Below are the code and all the weights of a small trained network. Each question names an input and a target symbol and asks about switching units off, where a switched-off unit gives its printed mean instead of its output.

import numpy as np


def w(rows, s, z=0):
    codes = np.array(rows[::2]) - 128.0
    scale = np.full(codes.shape[1], s)
    scale[-1] = z or s
    return codes * scale


def norm(h):
    return h / np.sqrt((h * h).mean(-1, keepdims=True) + 1e-5)


def f(y):
    return np.maximum(y, 0)


def softmax(a):
    e = np.exp(a - a.max(-1, keepdims=True))
    return e / e.sum(-1, keepdims=True)


def log_softmax(a):
    a = a - a.max(-1, keepdims=True)
    return a - np.log(np.exp(a).sum(-1, keepdims=True))


def net(x, mask):
    ids = ['βγδεζπφ'.index(c) for c in x.split()]
    T = len(ids)
    res = E[ids] + P[:T]
    r = norm(res)
    for j in range(2):
        rows = slice(4 * j, 4 * j + 4)
        q, k, v = (r @ M[0][rows].T for M in (Q, K, V))
        z = softmax(np.where(np.tri(T) > 0, q @ k.T / 4**0.5, -1e9)) @ v
        o = O[0][rows]
        res = res + np.where(mask[j], z, o[:, -1]) @ o[:, :-1]
    y = f(norm(res) @ A[0][:, :-1].T + A[0][:, -1])
    res = res + np.where(mask[2:18], y, B[0][:, -1]) @ B[0][:, :-1]
    return log_softmax(norm(res)[-1] @ U[:, :-1].T + U[:, -1])


Q, K, V, O, A, B = {}, {}, {}, {}, {}, {}
E = w([
[142,155,142,129],'β',
[136,151,120,115],'γ',
[153,146,129,123],'δ',
[129,167,134,115],'ε',
[121,89,135,193],'ζ',
[20,116,100,135],'π',
[254,128,214,100],'φ',
],0.0065)
P = w([
[132,106,100,159],'0',
[123,175,93,178],'1',
[133,174,83,132],'2',
[157,126,48,147],'3',
[124,46,170,106],'4',
[88,107,203,98],'5',
[107,185,127,185],'6',
[158,137,42,108],'7',
[127,100,154,57],'8',
[137,3,155,68],'9',
[86,211,183,185],'10',
[107,151,154,88],'11',
[152,182,69,158],'12',
],0.0074)
Q[0] = w([
[132,170,231,69],'head 0',
[86,5,147,111],'head 0',
[148,129,75,84],'head 0',
[118,117,166,70],'head 0',
[26,143,198,164],'head 1',
[135,25,123,211],'head 1',
[150,56,111,44],'head 1',
[111,23,178,100],'head 1',
],0.013)
K[0] = w([
[162,192,128,15],'head 0',
[67,209,208,231],'head 0',
[121,54,225,111],'head 0',
[94,173,175,66],'head 0',
[122,210,47,66],'head 1',
[149,163,106,232],'head 1',
[59,155,249,177],'head 1',
[98,252,190,193],'head 1',
],0.011)
V[0] = w([
[59,97,139,112],'head 0',
[151,26,47,89],'head 0',
[200,62,116,117],'head 0',
[171,87,170,130],'head 0',
[2,171,185,91],'head 1',
[171,155,122,102],'head 1',
[13,153,11,28],'head 1',
[38,5,102,221],'head 1',
],0.0043)
O[0] = w([
[103,108,156,155,51],'head 0',
[106,14,124,75,119],'head 0',
[166,61,164,85,118],'head 0',
[156,107,180,134,77],'head 0',
[71,152,54,176,4],'head 1',
[170,119,118,125,135],'head 1',
[82,23,8,80,138],'head 1',
[3,128,194,121,167],'head 1',
],0.0051,0.0016)
A[0] = w([
[128,119,90,96,16],'neuron 0',
[151,120,166,135,57],'neuron 1',
[141,142,81,168,17],'neuron 2',
[125,132,123,91,63],'neuron 3',
[92,148,153,157,95],'neuron 4',
[131,69,147,251,33],'neuron 5',
[132,126,131,132,72],'neuron 6',
[108,77,156,145,246],'neuron 7',
[47,98,93,164,111],'neuron 8',
[127,91,105,99,39],'neuron 9',
[141,102,138,87,80],'neuron 10',
[122,148,106,106,4],'neuron 11',
[77,110,112,151,131],'neuron 12',
[157,123,101,136,216],'neuron 13',
[127,128,128,128,112],'neuron 14',
[134,95,141,187,90],'neuron 15',
],0.012,0.0024)
B[0] = w([
[121,111,146,162,175],'neuron 0',
[127,120,99,109,176],'neuron 1',
[142,153,56,210,185],'neuron 2',
[142,102,128,162,162],'neuron 3',
[76,94,126,119,191],'neuron 4',
[167,184,36,254,239],'neuron 5',
[128,105,131,122,128],'neuron 6',
[116,197,80,146,224],'neuron 7',
[156,100,74,62,251],'neuron 8',
[108,118,164,172,157],'neuron 9',
[137,65,148,137,167],'neuron 10',
[139,106,117,162,160],'neuron 11',
[141,114,86,89,207],'neuron 12',
[90,160,134,131,237],'neuron 13',
[136,128,125,131,128],'neuron 14',
[143,196,97,163,185],'neuron 15',
],0.0078,0.0034)
U = w([
[153,157,158,104,91],'β',
[9,157,190,91,151],'γ',
[148,225,143,91,2],'δ',
[134,184,55,207,166],'ε',
[96,38,164,181,191],'ζ',
[87,104,64,52,88],'π',
[195,93,175,82,158],'φ',
],0.012,0.0033)

Each question gives the input, a string of symbols that net reads in full, and the target symbol t.
The units are the heads (4 rows each of Q, K, V and O) and the neurons (one row each of A and B). Each row of codes is followed by its name. A weight is (code - 128) times the scale printed after its matrix; where a second scale follows, it is the last column's (O, A, B and U).
mask holds one flag per unit, heads first, then neurons. A switched-off unit (its flag False) gives its mean, the last column of its rows in O or B, instead of its output. The means were averaged over made-up inputs and are rounded, as every weight is.
A unit's drop is (log p(t) with every unit on - log p(t) with that unit switched off) / (log p(t) with every unit on - log p(t) with every unit switched off).
The circuit of an input: a set's keep is (log p(t) with only the set's units on - log p(t) with every unit switched off) / (log p(t) with every unit on - log p(t) with every unit switched off). Starting from the 12 units with the biggest drops (on a tie, the unit counted first), units are removed one at a time, each time the one whose removal leaves the highest keep (on an exact tie, the one counted first), for as long as the keep stays at least 0.8.
circuit, biggest first: the units of the circuit, biggest drop first
k most important neurons: the k neurons with the biggest drops, biggest first
which heads matter: for each layer, one digit per head in row order, 1 if its drop is at least 0.15 and else 0, layers parted by /
input ε ε ζ ε π γ, target γ: circuit, biggest first : [neuron 5]
input ζ ζ ε β β ζ φ ε β, target γ: which heads matter : 01
input π β β, target π: circuit, biggest first : [head 1; neuron 8]
input ε δ ε δ φ β β, target φ: circuit, biggest first : [head 1; head 0; neuron 5; neuron 7]
input φ β γ ε ε, target δ: circuit, biggest first : [head 0; head 1; neuron 5; neuron 2]
input φ ε ε δ φ δ ε, target φ: circuit, biggest first : [head 1; head 0; neuron 5; neuron 7]
input ε ε ε β γ ζ δ, target δ: which heads matter : 11
input ε ε δ ζ ε β, target φ: which heads matter : 01
input ε ε π ε ε φ ε ε ζ β ζ ε, target γ: circuit, biggest first : [neuron 5; neuron 8; neuron 7]
input φ δ π, target π: circuit, biggest first : [neuron 8; neuron 5]
input π π β ε, target π: circuit, biggest first : [head 1; neuron 8]
input γ ε δ ε ζ ε δ β ζ ζ ε δ, target γ: 2 most important neurons : [neuron 5; neuron 4]
input γ δ γ δ ε γ ζ γ γ, target ζ: 2 most important neurons : [neuron 5; neuron 7]
input ε δ φ φ γ ε ε β δ δ, target ε: circuit, biggest first : [head 0]
input ε ζ φ, target φ: circuit, biggest first : [neuron 5; neuron 7]
input ε π ε ζ γ ε ε γ ε ζ δ, target ζ: 4 most important neurons : [neuron 5; neuron 7; neuron 10; neuron 15]
input ζ ζ ε ζ γ ε δ δ ε δ, target φ: 2 most important neurons : [neuron 5; neuron 10]
input ζ ζ β ε ζ ε, target δ: 3 most important neurons : [neuron 5; neuron 2; neuron 8]
input β ε ε δ β β ε γ δ γ φ δ, target φ: which heads matter : 10
input ζ ε ζ γ ζ γ ε, target ζ: which heads matter : 11
